Below is a small trained network, with its code and all its weights. Each question gives an input and a class and asks what happens when units are switched off, that is, made to give their printed mean instead of their output.

import numpy as np


def w(rows, s, z=0):
    codes = np.array(rows[::2]) - 128.0
    scale = np.full(codes.shape[1], s)
    scale[-1] = z or s
    return codes * scale


def f(y):
    return y / 2 * (1 + np.tanh(0.7978845608 * (y + 0.044715 * y**3)))


def log_softmax(a):
    a = a - a.max(-1, keepdims=True)
    return a - np.log(np.exp(a).sum(-1, keepdims=True))


def net(x, mask):
    res = np.array(x, float).reshape(1, 4) / 4 @ E
    y = f(res @ A[0][:, :-1].T + A[0][:, -1])
    res = res + np.where(mask, y, B[0][:, -1]) @ B[0][:, :-1]
    return log_softmax(res[-1] @ U[:, :-1].T + U[:, -1])


A, B = {}, {}
E = w([
[131,154,140,87,153,132,140,120,141,87,124],'x0',
[222,161,98,29,143,72,79,153,117,154,118],'x1',
[133,128,18,159,96,190,248,185,176,188,127],'x2',
[199,79,155,124,209,205,62,66,152,116,143],'x3',
],0.013)
A[0] = w([
[126,123,161,139,117,14,89,96,121,115,145,54],'n1',
[33,159,143,119,90,20,161,163,123,117,128,209],'n2',
[114,126,121,131,132,129,129,110,120,94,170,138],'n3',
[154,116,131,99,130,132,133,118,105,122,133,101],'n4',
[4,127,146,188,123,187,184,111,138,88,134,16],'n5',
[86,114,178,178,134,207,96,115,105,73,136,158],'n6',
[109,131,100,130,97,123,139,125,142,139,129,157],'n7',
[146,107,177,133,120,124,149,125,123,106,140,126],'n8',
[119,125,94,110,91,86,196,143,150,138,131,94],'n9',
[167,123,52,140,138,236,209,124,155,131,136,197],'n10',
[239,135,111,87,115,99,95,138,109,147,135,139],'n11',
[113,131,167,134,148,67,93,115,106,139,109,93],'n12',
[131,152,122,111,103,157,114,145,113,104,96,139],'n13',
[33,152,152,134,104,38,146,141,124,117,123,30],'n14',
[127,116,126,142,130,117,140,103,131,160,100,101],'n15',
[136,132,153,135,100,153,104,101,119,127,121,138],'n16',
[138,159,59,92,109,58,178,184,125,144,145,130],'n17',
[207,104,118,129,169,209,102,101,151,151,132,177],'n18',
[134,130,101,141,135,196,147,139,127,122,117,32],'n19',
[137,164,116,124,129,120,152,147,103,117,154,152],'n20',
[162,117,56,117,122,220,202,128,150,136,138,2],'n21',
[57,129,163,160,127,178,150,134,132,108,123,231],'n22',
[94,143,128,150,141,143,111,115,174,170,165,90],'n23',
[153,113,131,132,113,132,138,127,108,85,129,123],'n24',
[107,132,181,142,151,145,110,101,137,140,140,168],'n25',
[153,161,98,99,129,122,178,159,136,112,89,146],'n26',
[152,91,89,95,94,98,144,127,155,110,135,149],'n27',
[111,132,154,143,142,128,125,110,164,130,103,123],'n28',
[132,155,111,156,172,187,144,165,138,148,105,49],'n29',
[107,144,156,147,133,128,162,131,81,135,125,117],'n30',
[84,128,142,163,103,179,169,113,115,99,140,98],'n31',
[143,128,99,144,131,169,150,121,135,133,128,58],'n32',
[121,102,123,144,100,139,116,120,108,134,149,130],'n33',
[101,152,95,147,133,124,140,150,153,177,115,115],'n34',
[146,130,158,131,138,107,65,135,122,158,133,114],'n35',
[131,148,155,126,116,105,130,135,108,177,124,109],'n36',
[174,105,96,101,114,151,118,164,143,130,122,79],'n37',
[128,97,148,136,154,127,117,126,104,137,88,142],'n38',
[163,145,97,137,169,139,130,98,138,151,147,67],'n39',
[12,117,158,191,133,182,172,95,131,93,135,228],'n40',
[187,112,123,126,148,187,111,124,134,155,135,22],'n41',
[60,92,186,172,142,173,112,64,157,91,138,161],'n42',
[121,121,151,128,151,148,125,126,114,125,118,116],'n43',
],0.012,0.0098)
B[0] = w([
[108,120,125,117,134,163,74,157,187,125,114,192],'n1',
[109,103,130,109,125,187,35,169,204,100,95,242],'n2',
[128,121,109,141,113,130,122,132,113,147,142,144],'n3',
[138,104,122,160,96,136,117,139,139,109,122,141],'n4',
[106,125,138,128,147,182,67,167,147,200,92,206],'n5',
[137,140,130,132,113,111,192,117,81,178,143,216],'n6',
[135,142,131,134,125,120,145,109,124,141,138,160],'n7',
[131,123,121,136,120,129,141,121,127,138,133,145],'n8',
[125,128,141,156,134,123,160,115,88,176,142,181],'n9',
[101,131,149,132,144,173,72,156,144,193,96,243],'n10',
[96,116,124,122,123,163,86,144,180,92,119,223],'n11',
[136,107,122,130,129,161,90,150,159,89,129,182],'n12',
[131,124,117,135,121,121,123,116,120,136,127,137],'n13',
[157,129,113,113,118,100,137,99,148,42,158,182],'n14',
[126,128,136,106,148,130,130,128,124,118,133,126],'n15',
[139,152,120,126,148,112,152,123,124,128,130,153],'n16',
[131,137,136,138,145,105,182,108,73,186,129,215],'n17',
[130,128,124,120,105,91,122,128,141,61,144,225],'n18',
[145,132,107,121,118,100,119,129,130,87,136,144],'n19',
[151,128,127,144,126,144,130,116,110,155,138,152],'n20',
[141,109,115,101,95,106,108,118,175,6,144,188],'n21',
[164,139,118,111,132,86,135,102,115,82,149,212],'n22',
[126,133,131,122,125,122,130,129,130,113,133,136],'n23',
[118,125,126,133,119,121,131,118,143,139,136,131],'n24',
[125,137,124,137,121,103,165,123,89,149,131,183],'n25',
[123,121,125,152,127,113,154,126,92,170,136,178],'n26',
[130,136,142,155,133,136,141,110,124,149,137,157],'n27',
[141,129,124,127,129,111,129,134,114,141,117,143],'n28',
[125,123,128,122,125,114,108,123,135,74,129,148],'n29',
[121,145,128,105,135,126,106,134,141,111,116,145],'n30',
[124,118,139,112,130,138,87,146,153,114,118,176],'n31',
[132,137,130,99,133,133,117,117,154,93,134,144],'n32',
[132,141,121,112,144,129,140,123,121,127,135,138],'n33',
[135,141,127,125,144,125,152,124,110,140,120,165],'n34',
[142,139,118,117,120,110,155,114,125,95,137,178],'n35',
[131,150,148,126,160,141,129,110,121,115,132,143],'n36',
[123,138,143,132,145,138,130,131,123,155,125,152],'n37',
[139,142,131,111,138,117,159,106,124,130,127,153],'n38',
[124,112,144,141,134,146,99,142,123,137,106,143],'n39',
[139,113,122,108,115,114,111,123,166,23,145,252],'n40',
[118,127,131,102,146,173,85,152,164,135,110,155],'n41',
[133,140,118,163,130,101,192,99,87,182,135,230],'n42',
[120,118,115,135,111,105,130,155,117,136,131,143],'n43',
],0.018,0.019)
U = w([
[157,114,98,106,111,49,137,86,153,56,189,75],'0',
[80,112,147,130,177,162,96,161,160,186,91,87],'1',
[128,171,131,196,181,66,217,75,28,254,167,254],'2',
],0.012,0.0016)

Each question gives the input, the list of numbers given to net, and the class t.
The units are the neurons (one row each of A and B). Each row of codes is followed by its name. A weight is (code - 128) times the scale printed after its matrix; where a second scale follows, it is the last column's (A, B and U).
mask holds one flag per neuron, in row order. A switched-off neuron (its flag False) gives its mean, the last column of its row in B, instead of its output. The means were averaged over made-up inputs and are rounded, as every weight is.
A unit's drop is (log p(t) with every unit on - log p(t) with that unit switched off) / (log p(t) with every unit on - log p(t) with every unit switched off).
The circuit of an input: a set's keep is (log p(t) with only the set's units on - log p(t) with every unit switched off) / (log p(t) with every unit on - log p(t) with every unit switched off). Starting from the 12 units with the biggest drops (on a tie, the unit counted first), units are removed one at a time, each time the one whose removal leaves the highest keep (on an exact tie, the one counted first), for as long as the keep stays at least 0.8.
circuit, biggest first: the units of the circuit, biggest drop first
most important unit: the unit with the biggest drop
k most important neurons: the k neurons with the biggest drops, biggest first
drop when u is switched off: that unit's drop, to one decimal
input [2,-1,-1,2], class 2: circuit, biggest first -> [n2 n21]
input [5,0,-3,1], class 2: circuit, biggest first -> [n40 n2]
input [-8,-1,4,1], class 0: 3 most important neurons -> [n21 n2 n5]
input [5,3,2,7], class 1: most important unit -> n40
input [-5,-6,1,4], class 0: 3 most important neurons -> [n40 n17 n22]
input [1,-5,4,-8], class 1: 2 most important neurons -> [n5 n2]
input [4,5,-3,0], class 1: 2 most important neurons -> [n40 n22]
input [-5,1,6,-4], class 2: 3 most important neurons -> [n17 n9 n11]
input [-2,2,-4,-8], class 1: 2 most important neurons -> [n2 n40]
input [8,-7,6,2], class 0: 3 most important neurons -> [n40 n21 n22]
input [2,-2,-1,2], class 2: 2 most important neurons -> [n2 n21]
input [-1,-4,8,3], class 0: 3 most important neurons -> [n21 n40 n22]
input [7,-6,6,-5], class 1: 2 most important neurons -> [n5 n10]
input [-3,-5,-6,7], class 2: most important unit -> n42
input [-4,-1,6,2], class 0: 2 most important neurons -> [n21 n2]
input [6,6,-8,-8], class 1: 2 most important neurons -> [n2 n1]
input [7,-7,-6,4], class 2: drop when n42 is switched off -> 0.3
input [4,-6,-1,2], class 2: drop when n42 is switched off -> 0.3
input [-5,-7,-6,4], class 2: drop when n42 is switched off -> 0.4
input [2,7,5,7], class 1: most important unit -> n10
